The symbols move the states like this.
ρ: q893->q697, q618->q74, q238->q238, q689->q494, q640->q570, q271->q570, q697->q697, q803->q640, q175->q271, q695->q593, q74->q785, q593->q545, q76->q493, q785->q238, q493->q158, q756->q950, q545->q893, q950->q695, q492->q618, q570->q238, q729->q756, q475->q175, q705->q475, q158->q494, q494->q76
ε: q893->q893, q618->q893, q238->q756, q689->q158, q640->q570, q271->q705, q697->q593, q803->q271, q175->q697, q695->q729, q74->q697, q593->q494, q76->q697, q785->q492, q493->q756, q756->q950, q545->q76, q950->q756, q492->q545, q570->q756, q729->q570, q475->q74, q705->q271, q158->q640, q494->q695

Rows with their states:
[ 27 -14  12  -1 -17   6  11 -21 -13 -27 -13 -15 -24  19   2  -7   9  35 -27 -17  22  -3]; state q493
[-28  10  10 -11   5  21 -31  47 -13 -10  -4   6   0 -14  29  24  13   9  -2  -2   5  -1]; state q475
[-41   9  -4  16  25  32   6  14 -20  -6  10  36 -11 -13  21  13  -6  18   7 -19  -8  -6]; state q74
[  4 -25   9   7  17 -19  42 -11  10   8   7  -9 -39   6   8 -13 -17  -4  32  10 -20  25]; state q545
[-37  13 -22  31  12  10  16  -8 -13  -6  27  12 -35 -12  16  13  -4 -10  16 -11 -22  18]; state q618
[ -7 -28   1  11  33  11  57  29 -14 -16  -9  -1  12  -9   4   9 -12   3  15 -10  26  -1]; state q697
[  3 -14  10  -3  14 -19  43 -13  11  11   3 -14 -34  11   4 -15 -19 -13  31   8 -14  28]; state q545
[ -9  13  21 -28 -11  -8 -42  39  15   0  -1  -1  -9  -1  23  18  14 -18  -1  14  11   8]; state q705
[ -4   8  12  20 -31  -4  -3 -21  16  11  -7  -6  18  -4 -26 -22  36  19 -35 -13  23  -4]; state q756
[-10 -16 -11  11   8   5  -5  11  38  39 -16 -19  16   8 -46 -31   8 -13  -2   0 -25  -8]; state q695
[ 31 -11  11   3 -23   1  12 -26 -19 -23 -15 -15 -14  23  -4 -19   7  36 -21 -19  15  -2]; state q493
[ 31 -10 -30   0  -9   9 -26 -28 -26 -11  -9 -15  -1  21  -4   7 -14  15 -18 -13  -1 -26]; state q158
[ -2  15  24 -23 -16 -15 -37  47   4  -4  -6  -1  -8  -5  29  25  16 -11  11  16   0   8]; state q705
[ -7   7  12  12 -27   8  -5  -3  16  19 -12 -19   2  -5 -36 -20  40  11 -29 -12  12   3]; state q950
[-16  -1  10  19 -32  12   0   2  18  23 -13  -8  -3  -4 -36 -23  42  15 -25 -11  14   5]; state q950
[ -7 -35   2  -5  31  -6  23  13  25  22  -9 -13   5   1 -18 -24 -18 -11  28   1 -23   1]; state q593
[ -3 -13  11  -1  18 -17  44 -10  13   5   3 -15 -43   4   5 -13 -19  -2  30  11 -18  26]; state q545

From each start, follow one symbol. Which state do you reach?
Answers are names.
new walk
[-22   0  21 -28   9  14  -5  59  -5 -13  -4   4  12  -9  24  29  10   3  -1   1  16  -5]
ε -> q697
new walk
[ 12 -28 -28   1  12   5 -18 -14  10   6 -19 -31  -3  13 -21 -29 -27  -6   7  -5 -19 -21]
ε -> q695
new walk
[-21  -6 -13  42  -2 -18  31  16  -9  -4  19 -33 -21 -16   7  10 -11 -32  15  -7   6  12]
ρ -> q697
new walk
[ -7 -17  -6  -5   8  12 -13   4  32  36 -17 -14  12   3 -49 -29  11 -10  -3  -3 -25  -7]
ρ -> q593
new walk
[ -6  19  22 -26 -10  -9 -43  39   7  -5   5  -2 -10   4  27  26  14 -11   7  14   4  -1]
ρ -> q475
new walk
[-18   0 -13  38   0 -14  28  11  -8 -11  15 -36 -19 -15  12  12 -13 -33  18  -4   8  14]
ρ -> q697
new walk
[-13 -15  -9   0   5  10  -9  10  32  40 -18 -16  15   1 -53 -26  14  -9   5   0 -19 -11]
ρ -> q593
new walk
[ -6   4  -2  16 -11  -5  -4  -5  19  36  -7   5  30  -1 -53 -13  29  -5 -20   6   4  10]
ρ -> q756
new walk
[ 27 -32  17 -11   6   4  44  -8  -6 -15 -19 -10 -26  15   0 -18  -9  31  12   0  10   7]
ρ -> q493
new walk
[ 16 -29  25 -20   4  -3  33  -8  -1 -16 -28 -14 -26  19   4 -22 -14  22   4  -9  11   6]
ρ -> q493
new walk
[ -5  17  19 -28 -14 -13 -34  44  12  -5  -2  -5  -3   0  27  24  17 -11   0  10   0   4]
ρ -> q475
new walk
[ 33 -37  21 -12   9  -3  44 -12  -9 -13 -19 -12 -25  15   5 -23 -15  28  10  -6   6   6]
ρ -> q493
new walk
[-47  13  -7  10  25  34   6  17 -22  -5   8  26  -2 -13  25   6  -8  17   6 -12 -17   0]
ε -> q697
new walk
[ -7  -2   0  12  -7   0   0   2  24  34  -7   2  36 -10 -52  -7  33  -7 -26   0  -3   0]
ρ -> q756
new walk
[ -8   3 -12  36   2  -8  33   9  -4 -18  22 -33 -16 -14   7  17  -8 -30   6 -10   9  11]
ρ -> q697
new walk
[-14 -26   7  10  28   8  44  32 -13 -14  -6   0  14 -15   0  13 -15   3  15  -8  25  -5]
ρ -> q697
new walk
[ 16 -11 -38   3  -2  10 -39 -21 -10 -17  -3 -28   5   8  -1   0 -26  -3 -10 -25 -12 -36]
ε -> q158
new walk
[ -5 -37  -1  -7  26   2  31   9  32  22 -21 -13   2   2 -18 -20 -14 -10  21   5 -28   4]
ρ -> q545
new walk
[ -8   9  18 -28 -10 -11 -37  45   4  -4   0  -5  -8   0  20  22  13 -20   6   9  -1   4]
ρ -> q475
new walk
[-34  14 -23  29  12   2  14 -12 -15  -3  23   6 -37 -15  16  18  -5  -5  20  -8 -22  17]
ρ -> q74
new walk
[-10 -25  10   7  29  14  51  26 -11 -15 -15  -2  18  -7   2  14 -13   7  13  -6  20   2]
ρ -> q697
new walk
[  3   7  16  15 -30   2   1 -18  16  15 -11 -11  15  -4 -26 -17  35  16 -34 -12  24  -2]
ρ -> q950
new walk
[-12   3  10  17 -24   7  -2   1  14  15 -13 -23   6   4 -33 -26  39  13 -31 -13  12   1]
ε -> q756
new walk
[-18  12  -4   5   9  -1  12 -26   0   5  25  26 -37  -1  24 -15 -13   0  30   4 -36  28]
ε -> q545
new walk
[ 25  15  -6  -1 -14 -15   0 -12   9  13   7  30  42  -5 -28   7  13  -9 -25  20  14  -6]
ε -> q756
new walk
[  5  14  21  13 -23  -8   2 -19   4  -7  -9   8  46  -3  20 -29 -18 -23   1  -2  23 -16]
ε -> q756
new walk
[ 16 -10 -38   2  -1   4 -28 -27  -3 -10 -14 -32  -2   7   1 -16 -28  -7  -6 -19 -14 -34]
ε -> q158
new walk
[ 25 -36  22 -16   4   5  49   0  -2 -19 -13 -18 -28  15   5 -18 -12  25  11  -7  10   5]
ρ -> q493
new walk
[  7 -26 -27  -6  18   2 -20 -14   9   2 -21 -32   0  20 -16 -14 -29   0   6 -10 -18 -29]
ε -> q695
new walk
[-14 -29   5   2  27  14  57  34 -11 -11  -6  -4  12  -9   2  11 -10   9  13  -2  20  -4]
ε -> q593
new walk
[-19  -4  21 -26  13  16   1  53 -11 -10  -4  -2  13 -18  18  31  12  13   0   0  17  -9]
ε -> q697
new walk
[ -2  -6  -4   3 -12   7   3   2  25  36   4   9  29  -4 -52 -16  26  -6 -21   6   2   0]
ρ -> q756
new walk
[  1   7  11  17 -41   1   1 -11  13   5 -11  -2  18  -3 -32 -27  40  19 -25 -14  28   1]
ε -> q950
new walk
[ -1  11  15  19 -26  -2   5 -13  13   7 -15 -11  16  -6 -34 -26  33  14 -29 -13  29  -2]
ε -> q950
new walk
[-10  15  23 -25 -15  -1 -47  43   6  -5  -1   2 -10  -3  28  26  11 -10  12  13  -3   9]
ρ -> q475
new walk
[ 34  15   1  -6 -15 -13  -3 -18   0  12   3  35  42  -6 -25  14  14 -15 -23  31  20  -1]
ε -> q756
new walk
[ 16   8  24 -34 -10 -16 -28  35   9  -5  10   8  -3  -3  16  29  24 -14   5  24   6  11]
ε -> q705
new walk
[ 23  -6   7  -1 -19  12  14 -26 -13 -20  -9 -24 -23  17  -5 -15   6  49 -12 -15  21  -5]
ρ -> q158
new walk
[ -6 -35  -7  -7  31  -4  22   4  27  21  -9  -7   9   7 -30 -24 -16  -6  29   2 -24   2]
ρ -> q545
new walk
[ 21 -26  15 -19   4  -2  40 -11   0 -18 -16 -16 -24  17   2 -15 -12  33  14  -2   7   2]
ρ -> q493
new walk
[ 27 -31  27 -12   5  -4  46  -5   1 -15 -16 -11 -23  19   3 -15 -15  24  12  -8   7   3]
ρ -> q493
new walk
[-18  12  -2  11  15   1   8 -24   8  10  21  26 -41  -4  24 -14  -8   6  27   3 -35  22]
ρ -> q618
new walk
[  1  27  16   9 -17 -16   1 -19   8  -6  -6  14  48 -11  18 -27 -20 -16   7  -1  19 -13]
ε -> q756
new walk
[-14 -20  -6   6  18   5 -12   3  29  39 -13 -14  16   7 -53 -28  10  -7  -4   0 -22  -3]
ρ -> q593
new walk
[ -1  16  22 -27 -11  -5 -45  41   7  -2  -6   2  -6   3  24  24  20 -12   2  18   3   6]
ρ -> q475
new walk
[  1   1  -2   8  -8   0   2  -5  27  37  -5  14  26  -9 -52 -13  32  -2 -17   4   1  -5]
ρ -> q756
new walk
[ 25  18  -6   0  -7 -14  -8 -16  -3  12   6  30  44  -4 -27  17   9 -15 -23  28  27  -6]
ε -> q756
new walk
[ 31  -9  10  -4 -22  10  15 -32 -24 -17 -16 -13 -22  16   3 -12   2  42 -25 -20  23  -7]
ε -> q756
new walk
[ 23  14  -2  -7 -16 -12  -6 -13   5   7  10  24  39  -2 -26  10   8 -18 -18  35  23  -1]
ε -> q756
new walk
[  0  15  19  18 -36  -2  -5 -13   8  14 -10 -16  15   2 -29 -25  38  17 -24 -16  33   0]
ρ -> q950
new walk
[  9  20  15   5 -20 -15  -6 -26   6  -2  -5   9  47  -6  29 -34 -23 -19   5  -2  22  -5]
ε -> q756
new walk
[  9 -29 -28 -10  10   3 -24  -7  10   6 -23 -32  -2  24 -19 -24 -34  -3   3  -5 -30 -25]
ε -> q695
new walk
[-11  10   7   2   8  -1  12 -26  -4  10  29  27 -38  -8  23 -12  -6   9  28  -4 -33  24]
ε -> q545
new walk
[-12 -30   8   5  30  15  55  32 -14 -18  -7  -5  12  -9   3  11 -14   6  11 -10  19  -4]
ρ -> q697
new walk
[ -2  -6 -10   6 -17   1  -5  -5  31  36 -10   3  26  -3 -52 -14  26 -10 -19  -4   4  -1]
ρ -> q756
new walk
[ 18  -6 -42   4  -4   6 -34 -26  -7 -11 -14 -28   3  16  -4  -2 -22  -9 -10 -23 -15 -36]
ε -> q158
new walk
[  6  18   8   5 -18  -8  -2 -17   5  -7  -6   6  39  -2  15 -26 -15 -25  10 -10  23 -13]
ε -> q756
new walk
[  2 -33  -3  -8  32  -4  21  11  28  27 -10 -20   3   1 -24 -24 -16 -13  21   0 -25   6]
ρ -> q545
new walk
[ -9  -1   6  12 -30   6  -6  -5  11  20 -15 -21   1   5 -42 -31  34  24 -31 -22  11  -1]
ρ -> q695
new walk
[ 26 -10  10  -2 -22   5  14 -20 -17 -21 -13 -14 -22  22  -5 -10   7  38 -30 -15  27 -12]
ρ -> q158
new walk
[ -2   8   5  22 -24   7  -3 -13  17  13 -17 -19   0   4 -35 -21  45  15 -30 -18  13   5]
ε -> q756
new walk
[-41  14 -21  34  10   4  13 -13 -13  -7  28   2 -40 -18  18  14   5  -7  12   0 -26  11]
ρ -> q74
new walk
[ -1  20  19 -27 -11 -13 -46  38   8  -5  -6  -2  -8   3  24  30  17 -14   7  16  -1   5]
ρ -> q475
new walk
[  8   4  10  11 -38  10  -5 -16  14  15 -12 -12   9   7 -28 -30  33  15 -26 -15  32  -3]
ρ -> q950
new walk
[-21 -19   8  -5  25  14  52  34 -18 -22 -13  -8  13 -10   7  13 -12   3  10 -11  21  -1]
ρ -> q697
new walk
[ 10  13  23 -33 -16 -20 -31  38  10 -10   9   3   3  -2  18  30  17 -18   8  26  14  11]
ε -> q705
new walk
[  9  17  12 -32 -20 -18 -35  37   5  -1   8  13   4  -8  12  36  12 -14  -2  30   3   7]
ε -> q705
new walk
[-18  17   3   7  14   0  16 -36   5   2  20  20 -42  -6  19 -17 -16   3  29   1 -33  33]
ε -> q545
new walk
[-11  -4 -13  33   3 -10  33  16 -12  -9  18 -43 -25 -15  11  15  -6 -32   8  -8   7   5]
ρ -> q697
new walk
[ 27 -26  16 -18   4   1  37 -10   0 -18 -16 -10 -26  21   0 -19 -17  22  12  -8  16  10]
ε -> q697
new walk
[ -4  14  28 -21 -14  -2 -47  44   5  -7   0  -6  -3  -2  23  23  16 -10   4  16  -1   9]
ρ -> q475
new walk
[-12 -33   6   8  30  18  51  35 -13 -17  -7   8  10  -2   3   8  -8  11  10  -2  21  -3]
ρ -> q697
new walk
[-14 -23   8   6  29  15  55  33 -14  -9  -2  -1  11  -5   3   5  -7   7  17   1  18   0]
ρ -> q697
new walk
[ 27 -17  10  -3 -29   8  16 -27 -17 -21 -14 -15 -20  20   2 -14   3  38 -20 -16  20   0]
ε -> q756
new walk
[ -5   1  -8   8  -7   1  -7   1  24  36  -6   1  33   0 -55 -10  21 -12  -9   3  -2  -4]
ρ -> q756
